Below are the code and all the weights of a small trained network. Each question names an input and a target symbol and asks about switching units off, where a switched-off unit gives its printed mean instead of its output.

import numpy as np


def w(rows, s, z=0):
    codes = np.array(rows[::2]) - 128.0
    scale = np.full(codes.shape[1], s)
    scale[-1] = z or s
    return codes * scale


def f(y):
    return y / 2 * (1 + np.tanh(0.7978845608 * (y + 0.044715 * y**3)))


def softmax(a):
    e = np.exp(a - a.max(-1, keepdims=True))
    return e / e.sum(-1, keepdims=True)


def log_softmax(a):
    a = a - a.max(-1, keepdims=True)
    return a - np.log(np.exp(a).sum(-1, keepdims=True))


def net(x, mask):
    ids = ['ΓΘΠΨΩαεζημξστ'.index(c) for c in x.split()]
    T = len(ids)
    res = E[ids] + P[:T]
    r = res
    for j in range(3):
        rows = slice(2 * j, 2 * j + 2)
        q, k, v = (r @ M[0][rows].T for M in (Q, K, V))
        z = softmax(np.where(np.tri(T) > 0, q @ k.T / 2**0.5, -1e9)) @ v
        o = O[0][rows]
        res = res + np.where(mask[j], z, o[:, -1]) @ o[:, :-1]
    y = f(res @ A[0][:, :-1].T + A[0][:, -1])
    res = res + np.where(mask[3:19], y, B[0][:, -1]) @ B[0][:, :-1]
    return log_softmax(res[-1] @ U[:, :-1].T + U[:, -1])


Q, K, V, O, A, B = {}, {}, {}, {}, {}, {}
E = w([
[67,76,181,67],'Γ',
[137,124,105,226],'Θ',
[182,100,216,133],'Π',
[73,108,193,115],'Ψ',
[48,115,89,134],'Ω',
[139,75,94,108],'α',
[168,61,65,47],'ε',
[184,88,197,58],'ζ',
[174,151,128,96],'η',
[113,105,199,116],'μ',
[255,76,104,108],'ξ',
[23,108,62,78],'σ',
[141,37,175,93],'τ',
],0.015)
P = w([
[107,137,253,133],'0',
[119,118,131,127],'1',
[122,114,126,129],'2',
[119,113,129,133],'3',
[123,107,126,129],'4',
[110,106,128,137],'5',
[124,102,124,134],'6',
[134,105,128,135],'7',
[120,105,127,136],'8',
[137,107,130,137],'9',
[134,103,128,136],'10',
[126,107,128,137],'11',
],0.019)
Q[0] = w([
[123,187,140,117],'head 1',
[94,89,247,106],'head 1',
[60,106,123,129],'head 2',
[106,96,132,241],'head 2',
[112,49,80,127],'head 3',
[147,193,27,132],'head 3',
],0.015)
K[0] = w([
[96,107,100,50],'head 1',
[114,180,249,74],'head 1',
[48,130,122,97],'head 2',
[104,104,150,206],'head 2',
[139,188,135,204],'head 3',
[135,69,30,122],'head 3',
],0.015)
V[0] = w([
[185,182,149,237],'head 1',
[224,49,101,116],'head 1',
[67,107,155,157],'head 2',
[114,119,139,50],'head 2',
[172,146,41,253],'head 3',
[196,94,129,32],'head 3',
],0.011)
O[0] = w([
[39,85,127,237,253],'head 1',
[73,8,90,109,133],'head 1',
[193,140,71,103,197],'head 2',
[168,125,122,184,104],'head 2',
[188,101,46,120,134],'head 3',
[30,84,148,64,13],'head 3',
],0.011,0.007)
A[0] = w([
[105,106,103,113,201],'neuron 1',
[149,107,115,196,2],'neuron 2',
[94,145,66,240,228],'neuron 3',
[77,120,80,123,211],'neuron 4',
[145,157,112,184,78],'neuron 5',
[84,70,219,137,72],'neuron 6',
[121,122,184,8,14],'neuron 7',
[95,204,89,64,175],'neuron 8',
[165,147,86,104,212],'neuron 9',
[126,152,62,92,197],'neuron 10',
[229,105,174,75,67],'neuron 11',
[104,95,182,89,34],'neuron 12',
[186,200,80,140,217],'neuron 13',
[127,36,1,183,149],'neuron 14',
[80,152,100,84,188],'neuron 15',
[80,171,164,140,60],'neuron 16',
],0.0089,0.0057)
B[0] = w([
[92,141,165,127,146],'neuron 1',
[111,211,96,31,167],'neuron 2',
[215,48,159,107,236],'neuron 3',
[159,147,216,110,153],'neuron 4',
[130,128,115,87,158],'neuron 5',
[109,156,17,196,156],'neuron 6',
[192,92,70,70,152],'neuron 7',
[196,89,168,143,132],'neuron 8',
[96,111,175,181,144],'neuron 9',
[177,134,143,144,139],'neuron 10',
[46,105,95,99,133],'neuron 11',
[135,108,76,121,144],'neuron 12',
[2,43,180,113,166],'neuron 13',
[127,181,166,144,252],'neuron 14',
[168,149,158,115,130],'neuron 15',
[193,164,24,144,140],'neuron 16',
],0.0079,0.025)
U = w([
[207,193,110,71,91],'Γ',
[160,49,229,198,202],'Θ',
[84,149,128,226,49],'Π',
[130,200,177,163,44],'Ψ',
[48,166,233,121,160],'Ω',
[110,123,136,103,121],'α',
[137,51,108,29,61],'ε',
[128,119,50,136,106],'ζ',
[102,153,136,174,70],'η',
[122,181,138,183,65],'μ',
[43,22,115,152,51],'ξ',
[131,140,254,1,2],'σ',
[142,96,90,115,107],'τ',
],0.0073,0.0054)

Each question gives the input, a string of symbols that net reads in full, and the target symbol t.
The units are the heads (2 rows each of Q, K, V and O) and the neurons (one row each of A and B). Each row of codes is followed by its name. A weight is (code - 128) times the scale printed after its matrix; where a second scale follows, it is the last column's (O, A, B and U).
mask holds one flag per unit, heads first, then neurons. A switched-off unit (its flag False) gives its mean, the last column of its rows in O or B, instead of its output. The means were averaged over made-up inputs and are rounded, as every weight is.
A unit's drop is (log p(t) with every unit on - log p(t) with that unit switched off) / (log p(t) with every unit on - log p(t) with every unit switched off).
The circuit of an input: a set's keep is (log p(t) with only the set's units on - log p(t) with every unit switched off) / (log p(t) with every unit on - log p(t) with every unit switched off). Starting from the 12 units with the biggest drops (on a tie, the unit counted first), units are removed one at a time, each time the one whose removal leaves the highest keep (on an exact tie, the one counted first), for as long as the keep stays at least 0.8.
circuit, biggest first: the units of the circuit, biggest drop first
unit that matters most: the unit with the biggest drop
k most important neurons: the k neurons with the biggest drops, biggest first
heads that matter: for each layer, one digit per head in row order, 1 if its drop is at least 0.15 and else 0, layers parted by /
drop when u is switched off: that unit's drop, to one decimal
input ξ η ζ, target ξ: circuit, biggest first => [head 3; head 1; neuron 6]
input Γ σ ε α Π ξ Γ Γ σ, target σ: heads that matter => 101
input ε Θ Γ ζ Θ σ Θ σ Θ α Θ τ, target ε: heads that matter => 100
input ξ ξ Θ ξ Θ Θ τ, target ξ: heads that matter => 001
input σ Θ ξ Θ Θ σ Γ, target σ: circuit, biggest first => [head 1; head 3]
input σ μ ε, target ε: circuit, biggest first => [head 1]
input Γ ξ ξ, target ξ: circuit, biggest first => [head 3; head 2; head 1]
input Ω Θ σ τ, target Ω: 2 most important neurons => [neuron 3; neuron 13]
input Ω Γ μ, target Ω: circuit, biggest first => [head 1; neuron 3; neuron 13]
input Γ Θ Π, target Γ: 2 most important neurons => [neuron 16; neuron 7]
input ζ Θ μ, target ζ: 3 most important neurons => [neuron 6; neuron 16; neuron 7]
input ξ ξ μ, target ξ: 2 most important neurons => [neuron 14; neuron 6]
input Ψ η ε ε α Ψ, target Ψ: 2 most important neurons => [neuron 16; neuron 3]
input Π ξ Θ Θ Γ Θ Θ Π, target Π: unit that matters most => head 3
input Γ Γ Γ Θ Ω Γ Θ Γ μ, target Γ: drop when neuron 16 is switched off => 0.3
input Γ Θ ξ ζ Γ Θ Θ Γ, target Γ: drop when neuron 16 is switched off => 0.2
input Θ ξ ξ η, target ξ: drop when neuron 1 is switched off => 0.0
